In the rows, zero is written as 128.
Known rows:
[116 131 131 116  96 102 179 143 113 155 132 138 133 126 111 125 124  94
  80  84 126 118 144 117 160 128 111 178 169 115 183 133 144 184 116 146
 163]: nubrom
[144 106 113 167 106 128 187 151 117 125 126 138 143 127 125 127 113 108
 103 117 143 109 140 116 167 114 108 163 146 102 188 140 132 180 125 140
 166]: grone
[145 106 110 168 108 127 190 155 114 125 125 138 137 123 127 134 102 103
  96 126 147 113 143 116 170 112 107 164 150  99 187 135 124 183 125 146
 159]: butasu
[149 110 110 143 102 124 186 159 121 118 122 127 135 130 120 143 107 105
  80 121 155 121 158 113 173 117 106 182 143 111 195 137 132 187 126 140
 145]: ruku
[149 109 109 143 103 125 187 159 123 119 122 126 135 130 120 142 108 105
  80 121 155 122 158 113 173 117 105 182 144 111 196 137 132 186 126 140
 145]: bita
[142 125 125 151  82 112 197 164 121 134 143 129 139 140 103 137 101  95
  60 101 141 108 141 117 172 106 116 188 153 110 200 148 132 192 129 146
 149]: mubik
[118 159 143  96 151 112 166 116 102  97 192 124 151 122  84  31 104 115
  93 123 146 113 116 122 159 135 121 149 137 107 164 135 135 202 126 168
 166]: lobir
[ 91 134 113 114 122 105 197 143 108 170 119 133 106 127  97 128 115  75
 113  98 146 137 164 110 172 120 102 155 171 131 187 147 127 190 133 127
 156]: bostek
[128 158 134 109 152 124 165 119 113  91 193 119 154 129  89  36 106 119
  94 132 150 115 114 119 165 130 120 150 124 111 172 134 134 205 135 161
 163]: flobel
[118 127 128 117  98 104 184 148 111 153 130 137 126 121 112 132 113  88
  74  95 132 124 148 116 162 127 111 177 173 113 183 128 135 188 118 152
 156]: sibik
[126 150 128 127 112 104 154 137 106 136 146 112 122 129 104 105 112  96
  94 108 131 124 119 125 168 132 118 184 152 120 187 126 129 195 125 143
 156]: tibe
[150 111 110 143 103 125 186 159 121 118 122 127 135 130 120 143 108 105
  80 122 155 122 158 113 173 116 106 182 143 110 195 138 132 187 127 140
 144]: dramitrar
[134 132 103 133 101 119 180 155 123 144 126 124 132 140 131 144 113 103
  78 107 142 122 147 110 171 126 105 189 147 120 191 130 138 189 128 140
 152]: flezubre
[125 132 121 130  96 113 177 146 123 151 133 132 136 133 118 131 125  98
  82  91 130 118 140 115 165 124 110 180 157 120 188 134 143 187 123 140
 161]: zokar
[149 132 118 139 117 116 159 144 107 105 137 106 127 131 104 110 106 111
  99 130 150 122 133 125 175 126 114 187 135 111 193 136 127 190 127 139
 147]: sezibol
[142  99 125 152 106 121 192 149 129 129 121 142 138 124 108 123 113 106
  91 105 143 113 140 121 178 109 119 165 151 107 182 136 129 186 122 144
 167]: gufifil
[115  98  97 169 136 137 174 185 101 166 119 110 142 112 154 114 122  99
  91 130 102 138 122 115 142 111 104 159 155 114 191 104 144 189 127 144
 162]: tradri
[148 114 110 143 101 123 187 159 122 120 124 127 136 132 121 143 107 106
  79 119 155 119 157 114 173 117 106 184 143 110 195 138 131 185 127 141
 146]: parom
[113 135 139 113  99 108 173 129 125 154 128 140 129 122 121 129 122  93
  80  84 123 123 145 114 160 141 109 169 158 118 181 117 132 178 109 139
 157]: pledidu

Facts:
[zevo kebrel nesen zego listal lotrom rula pavo dedam mudrik lobir nobras potedres giski flobel sepul tagamak fuli drutan] drezan d
[klapli somus stirul latra plefum ledrus defle peluk sibik sunin bragi bogim stagis mubik tradri rakol metus liga steral nesa vuta zefluk ruku flezubre grenir kuplu parom drigrodus fegres sibro bostek letrer butasu trolin suflan flibes gupus bita peske fulam dramitrar] drezan a
[nogebe stabrifu zirel skatron ruplor kupi nubrom dakal riplutrim fleskek stelor pledidu gufifil drikuzak grestu grone lavik brobra zokar zera grobrom pleflis foplum fubol] drezan b
[fusun trevabar bibrom sezibol grestedrel tibe skonabim klipeplil klupizer vabrik nelu plobrel teve plostumun] drezan c
[ritem stistos nuklebo togros skabi modis nuplar plufle] drezan e
zevo skastes: pavo
stirul skastes: nuklebo
kebrel skastes: parom
plefum skastes: ritem
zirel skastes: peluk
trevabar skastes: somus
defle skastes: bogim
nesen skastes: peske
ruplor skastes: peluk
nubrom skastes: somus
listal skastes: lobir
sibik skastes: nogebe
sunin skastes: kupi
grestedrel skastes: riplutrim
fleskek skastes: plobrel
stelor skastes: pavo
pledidu skastes: nuplar
lotrom skastes: plufle
tradri skastes: peluk
rula skastes: brobra
rakol skastes: bragi
metus skastes: peluk
liga skastes: fusun
dedam skastes: pavo
steral skastes: parom
tibe skastes: fulam
drikuzak skastes: peske
nesa skastes: lobir
grestu skastes: riplutrim
zefluk skastes: trolin
lavik skastes: mubik
flezubre skastes: flobel
zokar skastes: brobra
grenir skastes: gupus
zera skastes: mubik
klupizer skastes: klapli
kuplu skastes: riplutrim
drigrodus skastes: ruku
grobrom skastes: sezibol
sibro skastes: mubik
bostek skastes: riplutrim
potedres skastes: vuta
letrer skastes: nuklebo
suflan skastes: fusun
flibes skastes: peluk
nuplar skastes: fusun
sepul skastes: modis
plostumun skastes: giski
fuli skastes: dramitrar
foplum skastes: peske
drutan skastes: pavo
fubol skastes: modis
futisken f <- zevo stirul stabrifu kebrel plefum zirel nubrom listal sibik sunin bragi bogim stelor pledidu togros liga nesa grestu lavik brobra lobir nobras grenir klupizer fegres grobrom vabrik bostek potedres flibes sepul foplum
futisken i <- somus latra bibrom metus tibe zokar letrer flobel fubol
futisken g <- skatron trevabar nesen ruplor zego fleskek stagis mubik lotrom dedam steral drikuzak vuta zefluk kuplu giski teve suflan nuplar plostumun fuli
futisken h <- ledrus pavo klipeplil flezubre sibro pleflis tagamak drutan
futisken l <- defle gufifil skabi nelu
futisken j <- stistos tradri rula rakol grone drigrodus butasu
futisken k <- dakal grestedrel skonabim zera

Rows:
No name comes twice in this set of rows, the named rows included.
[104 139 106 144 119 124 198 146 126 167 126 128 110 139 103 136 116  78
 110 108 144 135 154 105 183 112 101 153 149 139 203 147 127 199 148 113
 150] => kuplu
[134  78 105 145 135 139 179 196 109 138 106  97 143 110 136 120 123 107
  73 138 124 148 150 115 148 106 105 174 143 120 203 115 150 192 129 139
 138] => peluk
[145 140 128 132 143 116 173 129 103 108 159 119 127 121 100  71  81 102
  96 132 150 119 111 129 175 114 138 161 138 102 172 119 114 207 137 165
 165] => skabi
[130 134 121 147  94 119 183 151 129 151 140 130 130 135 119 139 114  90
  70 103 130 121 137 112 173 118 110 176 151 122 197 129 134 197 133 139
 151] => steral
[142 107 127 133  99 117 190 155 122 125 124 135 131 121 104 136 109  94
  74 113 151 126 158 116 172 115 112 176 155 111 193 136 130 189 124 146
 145] => latra
[145 173 120 120 139 134 140 105 124 112 210 139 143 124 106  49 139 109
 100 140 136 125  85 114 189 140 119 152 139 129 171 119 164 252 164 169
 180] => dedam
[119 155 144  96 152 114 166 117 102  95 191 123 149 120  84  30 105 115
  93 125 146 116 117 122 161 135 121 147 137 108 165 135 135 204 127 167
 166] => nobras
[ 90 135 116 114 122 107 194 138 111 171 119 135 112 130  96 122 126  82
 119  89 142 134 161 110 170 122 102 154 169 134 187 153 137 187 133 123
 162] => grestu
[ 93 152 107 139 144 105 169 127  95 157 134 117 105 130  95  93 108  85
 150 111 142 131 125 121 174 124 111 151 161 127 175 140 113 188 134 128
 175] => grestedrel
[136 122 131 142 120 106 163 138  98 116 138 124 127 116  96  95 102 100
 110 120 143 120 123 132 168 121 123 169 158 102 174 129 117 185 116 153
 166] => skonabim
[117 100 119 148 124 134 173 181 120 166 121 106 141 116 131 111 140  96
  71 113  97 144 128 116 149 110 109 166 146 133 207 112 157 200 134 131
 148] => ruplor
[148 109 114 133 102 123 184 155 127 119 119 127 139 133 114 137 120 113
  82 110 152 119 158 114 173 119 107 185 140 115 196 143 143 185 125 135
 149] => pleflis
[103  97 127 119 127 116 173 178 101 170 115 112 139 104 125 104 139  94
  73 102  99 145 138 119 138 119 110 169 169 126 191 111 159 189 119 145
 156] => zirel
[134 161 119 111 156 130 162 123 114  86 187 110 155 138 101  42 106 130
  98 139 157 114 117 116 168 135 114 159 111 113 173 135 138 205 138 156
 161] => tagamak

The same nodes again, as new rows of numbers:
Known rows:
[164 131 139 185 203 116 128 122 145 149 193  78  78 141  96 102 149 130
 155 132 126 149 143 132 145  85 159 157 110  73 128  80 165 147 184 138
 134  70 130 111  87 159 150 141 105 173  90 100 127  85]: somus
[164 131 147 185 196 119 130 123 147 146 207  69  85 122  99  90 138 133
 151 141 132 152 143 135 146  94 139 148 110  62 126  72 146 146 156 130
 128  80 143 120 104 159 143 134 100 166 111 126 119  82]: trolin
[107  77 129 184 168  98 154 135 123 177 174  66  67 137 132  93 140 126
 156 166 139 140 105 137 121 134 179 161  64  85  95  21 143 111 148 100
 100 116 134 113 104 178 163 130 105 142  99 116 182  90]: tradri
[148 115 164 161 187 114 126 121 155 160 189  60  65 127 109  93 125 131
 149 127 144 156 110 127 152 109 166 149 111  84 127  58 135 155 175 101
 127  75 141 114 100 162 138 136  87 155 111 123 136  77]: butasu
[164 131 148 185 196 118 131 123 148 146 207  69  85 122  98  90 138 133
 151 141 132 151 142 135 147  94 139 147 109  63 124  73 145 147 156 131
 128  80 142 120 105 159 144 134  99 166 110 126 119  83]: fulam
[126 101 112 198 211 113 128 141 121 152 179 117 121 152  90 116 152 137
 143 130 129 145 155 140 141 118 157 167 105  72 102  84 145 160 150 128
 129 109 124  92 109 173 177 138  99 179  98  93 172  96]: sibro
[117  74 144 175 181 105 134 129 138 154 173 100  89 129 118 107 125 141
 141 126 139 148 109 134 141 133 168 161  93  79 113  54 129 151 160 104
 120 109 147  92 107 176 156 135  91 155 116  99 162  85]: rakol
[126  87 127 190 195 113 133 133 131 148 181 108 108 131 105 108 134 140
 139 135 132 145 137 136 140 124 152 163  96  65 107  65 141 148 148 120
 120 112 143  98 110 178 165 134 101 168 114 101 155  92]: steral
[139  65 122 189 172 129 135 125 133 139 182 111  99 119 110 111 111 131
 146 163 133 161 141 116 154 161 161 169  99  56 124  71 175 144 153 114
 112 108 141  85 112 207 179 131 111 171 119 106 115  80]: suflan
[163 166 136 160 206 113 138 147 140 136 219  72 126 126  75 101 120  80
 111 155 116 140 153 144 124 119 112 145 129  68 129  94 161 118 137 111
 114  93 151 150  73 158 143 132 110 170 133 125 110 103]: dakal
[127 110 121 158 190  93 142 150 122 138 194 115 127 125 104 113 116  97
 123 134 125 135 121 147 109 157 136 150 104  86 110  93 159 126 151 108
 110 111 142 127  87 167 167 145  91 167 121  89 151  96]: fleskek
[177 160 152 147 161 143 136 183 141 121 209 105  77 135 138 152 139  69
 116 110 126 161 136 105 115 147 116 142 122 130  85 107 166 151 146 115
 117 107 116 184  57 126 116  98 104 120 104 112 109  81]: teve
[181 161 151 154 156 137 139 182 139 110 219 108  79 129 140 149 144  71
 119 113 121 160 139 110 110 141 105 139 119 122  89 111 166 147 139 128
 119 111 123 182  59 119 113  97 104 120 104 114  99  78]: plobrel
[168 170 147 130 163 143 113 170 137 135 198  94  99 140 128 114 122  84
 159 104 124 150 132 116 112 174 137 128 123 118  79 123 144 149 152 125
 113  96  75 169  78 130 128 108 105 121  89 100 109  75]: nobras
[176 166 108 144 186 162  82 156 177 137 184 100  96 122 137 116  76 108
 134 103 113 112 167 117  80 141 116 137 112 117  75 128 140 125 190 134
 104 101  74 176  16 120 146  82 128 133 125  95 111  76]: pavo
[136 126 133 147 161 130 124 174 120 114 178 125 125 132 132 132 128  85
 130 107 110 139 128 124 101 181 136 146 110 104  74 104 139 136 134 126
 101 143 106 145  69 148 140 104 120 116  99  73 120  97]: lotrom
[136 128 126 145 157 131 120 177 117 126 182 136 124 142 135 130 125  92
 150 100 119 143 128 124 100 197 139 140 108 115  67 119 138 146 136 128
 107 132  82 145  85 143 149 108 106 123  93  75 136  84]: kebrel
[174 160 144 140 168 105 141 174 132 116 225 103 100 128 124 126 128  58
 115 126 115 139 129 124 109 139 103 139 124 113 110 117 176 137 146 119
 121  96 141 177  66 128 134 124  81 141 112 113 111  86]: modis
[161 145 160 117 160 103 137 171 141 132 208  93  78 133 136 128 112  56
 115 113 128 142  96 115 114 154 129 140 124 135 112 102 165 142 166  89
 121  90 137 173  59 132 127 126  70 131 114 111 126  80]: stistos

Rows:
No name comes twice in this set of rows, the named rows included.
[196 132 144 154 128 157 141 172 142  97 220 113  69 114 144 154 118  60
 127 147 122 182 144  86 129 188 115 148 126 111 109 120 208 145 145 122
 111 109 123 163  64 155 133  94 114 124 108 119  48  64] => fusun
[162 130 147 184 196 117 129 124 146 144 206  71  88 123  97  90 140 133
 150 140 132 152 143 136 148  93 140 147 111  63 124  73 144 149 155 131
 130  81 143 119 105 159 145 134  98 165 109 125 120  82] => parom
[154 135 147 187 203 106 127 128 137 136 203  70  97 129  87  94 157 130
 144 130 130 154 142 145 149  87 140 145 120  67 122  79 133 166 150 131
 137  90 148 109 109 151 147 134  86 163  99 123 130  84] => peske
[150 133 147 179 209 111 124 131 138 146 195  68  94 136  85  98 153 127
 141 126 135 154 139 139 155  92 152 149 123  75 118  76 132 172 157 118
 136  86 140 110 107 157 149 137  85 163  98 122 140  87] => mubik
[174 170 144 142 169 133 118 163 135 116 189  95  94 140 123 125 142  75
 148 106 105 143 134 119 107 143 141 139 124 111  94 118 164 134 170 145
 116 100  93 160  47 129 125 111 123 122  76  73  89  88] => flobel
[161 153 135 141 191 106 133 143 139 158 213  84 102 136  99  95 110  97
 153 130 139 145 125 140 122 149 137 133 118 101 116 110 164 139 170 106
 122  64 112 150  96 148 157 151  76 173 110 115 141  76] => stabrifu
[148 137 157 129 183  94 134 138 144 148 200  68  86 123 106  98 108  89
 133 125 137 146  96 140 123 142 150 136 121 105 129  86 152 136 178  88
 120  75 142 141  79 151 141 147  77 154 117 110 131  82] => grone
[163 147 172 129 148 137 134 181 150 128 203  95  65 134 146 151 125  67
 110 103 135 167 108 103 121 162 128 139 125 141  91  91 143 156 145  90
 117 114 128 176  56 126 105  93  93 107 117 122 117  76] => nelu
[125 112 148 132 150 119 123 171 124 117 168 120 108 131 142 133 122  85
 130  96 118 144  99 125 103 190 152 143 110 118  79  93 125 144 145 111
 104 144 113 136  68 146 132 105 108 104  99  71 127  89] => rula
[119  92 107 196 176 111 151 141 118 187 188  83  84 149 125  90 143 135
 176 172 141 140 134 136 120 141 166 157  62  81  82  46 155 114 139 118
 104 104 103 122 121 174 180 133 105 161  94 121 190  85] => flibes
[143 127  94 156 177 150  96 167 152 129 169 139 122 129 143 131  88 110
 129 104 108 111 160 122  73 168 123 150  97 111  64 122 140 123 169 137
  98 135  80 153  32 137 162  86 131 133 122  70 135  86] => drutan
[175 154 184 139 190 113 161 142 142 161 227 120 120 124 109  98 110 109
 144 107 124 140 109 132 125 126 114 146  95  61 129  82 166  90 148 125
 109  53 145 180 108 160  99 172 118 182 143  78 119 113] => riplutrim
[165 140 132 182 209 133 124 129 146 166 196  76  89 146  90  98 136 131
 156 139 134 150 158 124 152 100 153 157 113  72 116  83 160 149 171 124
 130  66 113 123  99 166 155 138 106 179 102 118 137  87] => ledrus

The same nodes again, as new rows of numbers:
Known rows:
[118 113 116 127 128 118 133 128 119 104 131 125 136 123 136 182 134 109
 136 123 116 148 119 129 140 131 120 115 132 137 106 113 131 133 118 127
 137 114  69 135 134]: dramitrar
[208 127 108 141 108 143 146 126 149 114 124 119 118 116 147 216 127 121
 147 108 114 135 102 190 158 131  90  99 116 128  91 115 140 125 125 137
 131 120 135 137 134]: tradri
[100 123 129 101 142 105 124 134 165 113 126 114 136 124 140  31 127 144
 138 193 152 132 159 142 132 132 138 108 111 142 126 147 112 146 164 141
 124 121 186 120 131]: tibe
[130 139 127 128 146 119 122 106 172 113 119 128 143 132 144  91 118 115
 131 200 166 113 168 124 123 156 141 109 123 144 130 123 115 165 124 143
 161 124 202 110 135]: rula
[139 115 113 113 123  99 132 134 130 111 130 122 129 119 134 168 127 124
 135 122 113 149 112 124 142 140 123 114 127 134 106 121 130 129 118 134
 129 118  72 134 126]: latra
[119 107  66 190 118 156 112 115 143  91 123 101 141  78 124 162 137  84
 106 131 127  93 178 133 126 142 154 139 122 166 162 143 121 130 136 125
 144 126 141 110 152]: nuklebo
[118 113 115 126 128 118 133 128 119 104 131 125 137 123 136 181 133 108
 136 123 116 148 119 129 139 131 119 115 132 137 106 113 131 132 119 127
 136 114  69 135 133]: trolin
[173 124 120 120 134 153 126 115 155 126 131 124  99  91 138 121 115 129
 115 100 115 159 115 130 131 116 153 123 125 122 100 112 137 151 112 106
  91 127 118 139 138]: stelor
[117 113 107 107 126 112 130 134 128 105 129 123 144 113 135 159 132 129
 133 117 120 145 127 130 143 135 127 114 122 134 119 124 123 134 110 132
 131 119 103 132 126]: gufifil
[134 119 126 117 130 132 145 123 136 131 128 131 109 127 132 173 122 128
 130  93 112 144  95 133 132 123 139 111 128 128 104 124 130 124 125 127
 134 128  76 134 134]: nesa
[ 92 128 136 118 149 143 137 124 162 128 126 124 121 134 137  36 122 141
 133 174 152 130 147 148 122 114 148 109 117 141 126 142 115 140 178 132
 125 125 187 119 141]: klupizer
[ 76 121 123 105 145 116 126 136 152 104 128 118 157 124 142  40 133 137
 139 192 154 135 170 143 133 126 136 108 113 142 133 138 110 145 155 137
 122 116 188 121 132]: nelu
[137 112  98  94 119  88 123 144 125 107 127 119 156 111 139 144 127 135
 135 133 114 153 135 129 145 141 126 116 122 137 121 124 125 128 106 139
 132 118 100 127 120]: pleflis
[ 43 124 124 122 128  95 140 121 127  85 130 137 130 122 147   6 108 117
 143 177 170 132 161 149 112 128 108 131 126 173 144 103 100 140 179 124
 112  97 155 118 147]: fusun
[128 118 125 120 131 137 138 123 142 134 126 126 111 132 130 165 127 136
 128  97 116 134 102 133 131 121 151 113 129 127 110 137 128 130 132 131
 144 127  90 127 132]: foplum
[119 118 111 153 131 144 137 124 114 119 130 129 121 136 130 157 129 107
 129 124 122 145 121 125 129 119 137 121 138 144 116 114 134 127 147 123
 133 113  83 128 141]: brobra
[118 114 115 127 127 117 133 129 118 104 131 125 137 123 135 181 133 110
 136 122 115 148 119 129 139 131 120 115 132 137 106 113 131 132 118 127
 137 114  69 135 133]: klapli
[125 121 109 107 140 139 150 128 121 143 130 142  96 106 115 148 122 101
 112 140 123 147 112 119 120 135  98 107 113 139 100 125 123 109 125 127
 152 145 148 140 143]: grestu
[118 113 109 132 128 124 128 128 121 103 131 124 137 121 135 164 134 112
 132 129 122 142 128 130 137 130 123 117 131 140 113 118 128 137 125 127
 138 114  92 131 135]: nogebe

Rows:
No name comes twice in this set of rows, the named rows included.
[ 95 123 124 115 143 108 123 136 155 109 128 115 141 127 140  29 129 137
 139 202 154 135 165 139 131 130 133 110 115 146 128 140 115 145 170 139
 121 115 180 119 132] => bibrom
[144 137  92 123 153 119 101 120 144  84 128 116 193 102 151  24 119 110
 125 223 155 159 210  83 136 154 161 123 128 160 144  92 128 177 110 126
  90 108 202 117 127] => pavo
[126 121 114 104 140 133 154 129 119 144 131 144  95 109 117 166 121  98
 115 136 116 152 104 118 122 135  97 105 115 135  93 120 125 105 118 126
 151 145 126 145 141] => bostek
[124 115 119 115 127 116 134 127 129 108 130 126 131 117 136 180 130 120
 135 114 114 146 113 134 140 132 121 112 128 132 103 118 128 132 112 129
 137 120  78 136 131] => bita
[135 110 114  79 121  78 125 145 135 115 125 117 155 120 139 172 129 147
 138 116 103 152 119 129 149 142 139 109 122 123 112 135 125 126  92 144
 143 124  70 129 114] => sibro
[199 125  97 118 112 136 149 133 144 109 127 112 134 112 142 194 129 138
 149  91 110 142  98 164 163 139 103  96 113 139 101 123 137 122 133 144
 110 124 130 140 124] => metus
[128 113 108 131 124 102 129 135 114 104 132 121 138 129 134 168 133 110
 137 138 114 153 122 118 141 136 123 118 134 142 110 114 134 128 126 131
 129 108  58 132 129] => somus
[130 119 116 133 129 141 141 123 129 126 128 129 112 126 131 156 124 121
 127 108 120 142 111 132 130 121 137 118 130 137 112 121 130 128 139 125
 132 122  96 130 138] => stabrifu
[136 115  73 186 119 173 125 109 156 117 120 107 113  80 121 153 125  97
  99 105 124  92 155 137 118 134 167 137 119 161 161 147 122 121 146 122
 137 138 152 110 155] => togros
[117 115  69 157  95 119 135 108 144 103 117 124 107  64 131 111  95 103
 104  86 134  94 151 151 105 146 144 155 120 177 176 123 103 111 136 120
 128 126 137 105 154] => nuplar
[141 118 115 116 125 117 138 132 124 124 127 130 127 126 136 166 121 123
 132 117 109 154 113 134 136 126 130 116 130 132 109 114 132 119 117 129
 135 121  76 131 132] => stagis
[ 87 127 131 130 149 145 137 125 153 124 127 124 125 137 137  35 125 131
 133 183 154 133 154 144 120 113 145 111 120 146 127 135 117 138 183 130
 123 120 182 119 143] => vabrik

